Here is a tiny trained network, its code and every weight. The questions are about switching its units off for an input and a target symbol, where a switched-off unit gives its printed mean instead of its output.

import numpy as np


def w(rows, s, z=0):
    codes = np.array(rows[::2]) - 128.0
    scale = np.full(codes.shape[1], s)
    scale[-1] = z or s
    return codes * scale


def f(y):
    return np.maximum(y, 0)


def softmax(a):
    e = np.exp(a - a.max(-1, keepdims=True))
    return e / e.sum(-1, keepdims=True)


def log_softmax(a):
    a = a - a.max(-1, keepdims=True)
    return a - np.log(np.exp(a).sum(-1, keepdims=True))


def net(x, mask):
    ids = ['αγδεζημξπφω'.index(c) for c in x.split()]
    T = len(ids)
    res = E[ids] + P[:T]
    u = 0
    for l in range(2):
        r = res
        for j in range(2):
            rows = slice(3 * j, 3 * j + 3)
            q, k, v = (r @ M[l][rows].T for M in (Q, K, V))
            z = softmax(np.where(np.tri(T) > 0, q @ k.T / 3**0.5, -1e9)) @ v
            o = O[l][rows]
            res = res + np.where(mask[u + j], z, o[:, -1]) @ o[:, :-1]
        u += 2
        y = f(res @ A[l][:, :-1].T + A[l][:, -1])
        res = res + np.where(mask[u : u + 16], y, B[l][:, -1]) @ B[l][:, :-1]
        u += 16
    return log_softmax(res[-1] @ U[:, :-1].T + U[:, -1])


Q, K, V, O, A, B = {}, {}, {}, {}, {}, {}
E = w([
[146,85,150,55,95,121,49],'α',
[204,86,136,103,154,88,188],'γ',
[145,123,72,85,84,231,176],'δ',
[183,104,100,151,106,118,127],'ε',
[159,127,88,154,91,122,188],'ζ',
[157,101,49,132,113,129,152],'η',
[157,201,130,84,149,110,165],'μ',
[200,105,124,171,129,123,123],'ξ',
[86,158,212,111,145,147,94],'π',
[251,241,94,97,137,62,121],'φ',
[187,186,148,174,190,182,92],'ω',
],0.022)
P = w([
[212,199,125,152,89,144,224],'0',
[56,95,42,103,177,66,101],'1',
[5,26,52,75,220,35,105],'2',
[24,24,132,115,191,92,195],'3',
[122,62,208,60,92,152,72],'4',
[163,67,234,2,44,244,6],'5',
],0.0084)
Q[0] = w([
[48,144,74,164,122,254,121],'0.h1',
[88,177,197,218,216,156,70],'0.h1',
[119,45,64,118,174,186,33],'0.h1',
[126,127,178,4,155,180,117],'0.h2',
[82,87,135,164,190,88,178],'0.h2',
[53,167,198,206,101,42,118],'0.h2',
],0.0061)
K[0] = w([
[52,232,112,205,107,178,153],'0.h1',
[150,216,143,134,137,123,45],'0.h1',
[61,116,149,255,178,196,91],'0.h1',
[112,95,108,101,139,99,92],'0.h2',
[131,130,145,165,89,119,134],'0.h2',
[121,148,166,160,95,147,130],'0.h2',
],0.009)
V[0] = w([
[98,184,138,165,136,137,142],'0.h1',
[151,140,77,233,96,174,84],'0.h1',
[161,78,144,152,131,219,121],'0.h1',
[124,141,170,131,74,145,78],'0.h2',
[133,28,65,111,254,71,100],'0.h2',
[131,133,141,217,68,102,93],'0.h2',
],0.0081)
O[0] = w([
[105,135,220,127,144,124,247,41],'0.h1',
[195,137,149,41,180,2,176,67],'0.h1',
[113,134,154,163,112,162,57,122],'0.h1',
[148,143,111,80,165,95,51,40],'0.h2',
[116,229,158,222,101,101,101,253],'0.h2',
[205,42,126,38,105,124,129,48],'0.h2',
],0.0081,0.005)
A[0] = w([
[138,186,124,154,140,56,131,43],'0.n1',
[102,178,75,109,188,196,131,96],'0.n2',
[132,82,162,98,92,135,173,253],'0.n3',
[197,41,131,254,186,78,159,134],'0.n4',
[149,215,174,77,93,159,89,21],'0.n5',
[140,195,67,136,172,186,146,222],'0.n6',
[80,111,174,133,112,114,103,69],'0.n7',
[118,146,105,161,134,53,96,131],'0.n8',
[100,83,61,63,137,109,121,131],'0.n9',
[55,146,186,84,114,198,158,118],'0.n10',
[98,128,99,136,166,124,204,122],'0.n11',
[157,202,189,127,148,144,173,151],'0.n12',
[186,185,174,60,94,69,175,110],'0.n13',
[79,94,79,96,82,132,146,86],'0.n14',
[32,227,120,68,156,178,125,123],'0.n15',
[160,227,119,115,169,142,94,75],'0.n16',
],0.0081,0.0044)
B[0] = w([
[118,99,171,86,120,103,116,163],'0.n1',
[189,215,151,63,180,90,96,174],'0.n2',
[106,169,140,138,79,161,79,189],'0.n3',
[132,101,48,117,187,155,156,239],'0.n4',
[57,144,90,124,163,92,215,194],'0.n5',
[211,198,195,151,156,80,121,254],'0.n6',
[105,139,149,132,175,133,52,149],'0.n7',
[134,137,96,99,148,115,177,192],'0.n8',
[141,123,94,149,77,146,90,173],'0.n9',
[159,161,55,19,148,86,118,185],'0.n10',
[118,162,107,153,55,126,163,181],'0.n11',
[146,105,153,126,196,163,150,200],'0.n12',
[157,71,95,131,129,164,165,195],'0.n13',
[86,146,149,187,78,135,121,157],'0.n14',
[111,156,123,1,113,81,120,211],'0.n15',
[147,63,164,140,119,82,176,197],'0.n16',
],0.0077,0.0069)
Q[1] = w([
[170,192,115,51,184,96,158],'1.h1',
[136,192,200,113,131,130,57],'1.h1',
[51,101,14,113,188,113,125],'1.h1',
[152,212,221,27,133,115,69],'1.h2',
[222,158,222,231,50,81,3],'1.h2',
[89,127,32,176,213,34,89],'1.h2',
],0.0059)
K[1] = w([
[131,117,224,183,118,187,110],'1.h1',
[56,143,167,162,163,43,101],'1.h1',
[147,102,149,21,129,185,205],'1.h1',
[81,154,212,254,125,85,128],'1.h2',
[108,159,56,147,166,35,113],'1.h2',
[150,107,136,113,120,134,197],'1.h2',
],0.008)
V[1] = w([
[152,115,192,67,120,170,118],'1.h1',
[126,141,173,145,182,136,88],'1.h1',
[139,40,105,101,110,72,61],'1.h1',
[91,173,83,95,2,103,182],'1.h2',
[148,84,147,56,203,135,173],'1.h2',
[176,91,145,181,187,28,148],'1.h2',
],0.01)
O[1] = w([
[163,44,193,152,170,156,90,152],'1.h1',
[130,87,213,171,254,52,66,79],'1.h1',
[165,35,20,49,162,66,85,74],'1.h1',
[84,71,96,55,175,223,203,162],'1.h2',
[116,66,196,137,52,118,113,244],'1.h2',
[99,100,166,41,107,72,200,206],'1.h2',
],0.0085,0.011)
A[1] = w([
[103,149,44,210,169,119,183,118],'1.n1',
[167,128,132,151,161,218,184,144],'1.n2',
[85,255,198,83,141,55,148,70],'1.n3',
[191,206,239,169,106,32,102,113],'1.n4',
[40,125,175,99,196,117,36,27],'1.n5',
[143,205,132,96,150,144,125,3],'1.n6',
[134,72,187,193,117,147,140,143],'1.n7',
[74,223,92,173,58,128,75,157],'1.n8',
[55,188,87,40,132,204,57,70],'1.n9',
[139,147,86,64,88,220,132,168],'1.n10',
[188,183,166,130,183,167,138,32],'1.n11',
[211,172,85,152,78,195,91,129],'1.n12',
[188,131,116,105,168,81,171,199],'1.n13',
[42,139,196,68,85,134,100,126],'1.n14',
[166,168,104,59,129,147,157,124],'1.n15',
[109,142,81,168,59,88,64,119],'1.n16',
],0.0086,0.0057)
B[1] = w([
[171,160,149,38,235,90,106,166],'1.n1',
[104,178,206,170,114,52,74,194],'1.n2',
[134,1,128,137,140,118,174,240],'1.n3',
[122,172,51,187,159,176,161,253],'1.n4',
[136,116,190,128,112,218,96,165],'1.n5',
[103,61,17,64,149,131,69,156],'1.n6',
[108,180,106,83,129,100,66,186],'1.n7',
[177,95,175,200,186,106,143,181],'1.n8',
[211,208,127,168,16,158,168,194],'1.n9',
[74,143,144,131,157,152,147,238],'1.n10',
[110,80,113,72,47,90,203,161],'1.n11',
[112,8,94,125,208,122,75,190],'1.n12',
[150,208,152,114,102,143,20,180],'1.n13',
[72,152,116,97,199,60,94,194],'1.n14',
[127,140,90,113,85,173,113,201],'1.n15',
[203,98,161,141,89,95,140,157],'1.n16',
],0.007,0.022)
U = w([
[116,23,21,146,112,92,155,254],'α',
[63,154,178,175,78,104,110,127],'γ',
[76,3,133,187,125,85,82,38],'δ',
[249,53,206,132,36,77,197,15],'ε',
[88,124,93,184,76,179,142,123],'ζ',
[94,162,81,196,52,46,87,168],'η',
[122,182,60,84,182,16,59,109],'μ',
[198,152,192,167,182,79,186,234],'ξ',
[88,99,153,118,199,173,82,139],'π',
[47,102,176,57,109,52,152,86],'φ',
[117,251,103,84,138,82,180,51],'ω',
],0.0064,0.0027)

Each question gives the input, a string of symbols that net reads in full, and the target symbol t.
The units are the heads (3 rows each of Q, K, V and O) and the neurons (one row each of A and B). Each row of codes is followed by its name. A weight is (code - 128) times the scale printed after its matrix; where a second scale follows, it is the last column's (O, A, B and U).
mask holds one flag per unit, layer by layer, with each layer's heads first. A switched-off unit (its flag False) gives its mean, the last column of its rows in O or B, instead of its output. The means were averaged over made-up inputs and are rounded, as every weight is.
A unit's drop is (log p(t) with every unit on - log p(t) with that unit switched off) / (log p(t) with every unit on - log p(t) with every unit switched off).
The circuit of an input: a set's keep is (log p(t) with only the set's units on - log p(t) with every unit switched off) / (log p(t) with every unit on - log p(t) with every unit switched off). Starting from the 12 units with the biggest drops (on a tie, the unit counted first), units are removed one at a time, each time the one whose removal leaves the highest keep (on an exact tie, the one counted first), for as long as the keep stays at least 0.8.
units of the circuit, in order: the units of the circuit, biggest drop first
most important unit: the unit with the biggest drop
top k neurons: the k neurons with the biggest drops, biggest first
top k neurons in layer l: the k neurons of layer l with the biggest drops, biggest first
which heads matter: for each layer, one digit per head in row order, 1 if its drop is at least 0.15 and else 0, layers parted by /
input η η μ η γ, target ω: units of the circuit, in order => 1.h2, 1.h1, 0.h2
input ω γ γ μ, target α: top 3 neurons => 1.n3, 1.n6, 0.n15
input φ α φ α, target φ: which heads matter => 00 / 01
input η ξ φ, target ε: top neuron in layer 0 => 0.n6
input π ε π ζ, target δ: which heads matter => 01 / 01
input ζ η ω φ η μ, target ξ: which heads matter => 11 / 11
input η μ γ ξ, target ω: top 2 neurons => 0.n4, 1.n1
input ω δ δ ζ μ μ, target ω: which heads matter => 11 / 01
input ω ξ δ μ, target ξ: units of the circuit, in order => 1.h1, 1.n3
input ε φ φ π, target φ: top 3 neurons in layer 0 => 0.n10, 0.n15, 0.n6
input π α μ φ μ, target μ: top 4 neurons => 1.n13, 0.n15, 0.n10, 0.n2
input δ γ α μ π φ, target μ: top 2 neurons => 0.n10, 1.n13
input η γ ζ, target ω: units of the circuit, in order => 1.h2, 1.n1, 1.h1
input π α ε μ, target μ: units of the circuit, in order => 1.h1, 0.n15, 0.n10, 0.h2
input φ ω η γ ε ε, target ω: most important unit => 1.h2
input ζ α π, target π: top 2 neurons => 1.n5, 0.n7
input ω ω γ, target η: which heads matter => 11 / 01
input ζ ε ξ, target ζ: which heads matter => 11 / 11
input ξ μ μ, target φ: units of the circuit, in order => 1.h2, 0.h2, 0.h1
input γ δ γ, target ξ: top 2 neurons => 1.n1, 1.n8
input ε ε φ δ η ζ, target φ: units of the circuit, in order => 1.h2, 1.n4, 0.h1
input ζ μ ω α, target δ: most important unit => 1.h2
input ζ ω φ ξ ζ ω, target ξ: top 3 neurons => 1.n4, 1.n3, 0.n5
input ζ ζ γ γ φ, target α: top 2 neurons => 1.n3, 1.n6
input γ μ α φ, target μ: units of the circuit, in order => 1.h1, 0.n4
input δ γ ε, target π: top 2 neurons => 1.n1, 1.n12
input γ γ α μ ξ, target ξ: top 2 neurons in layer 0 => 0.n2, 0.n4
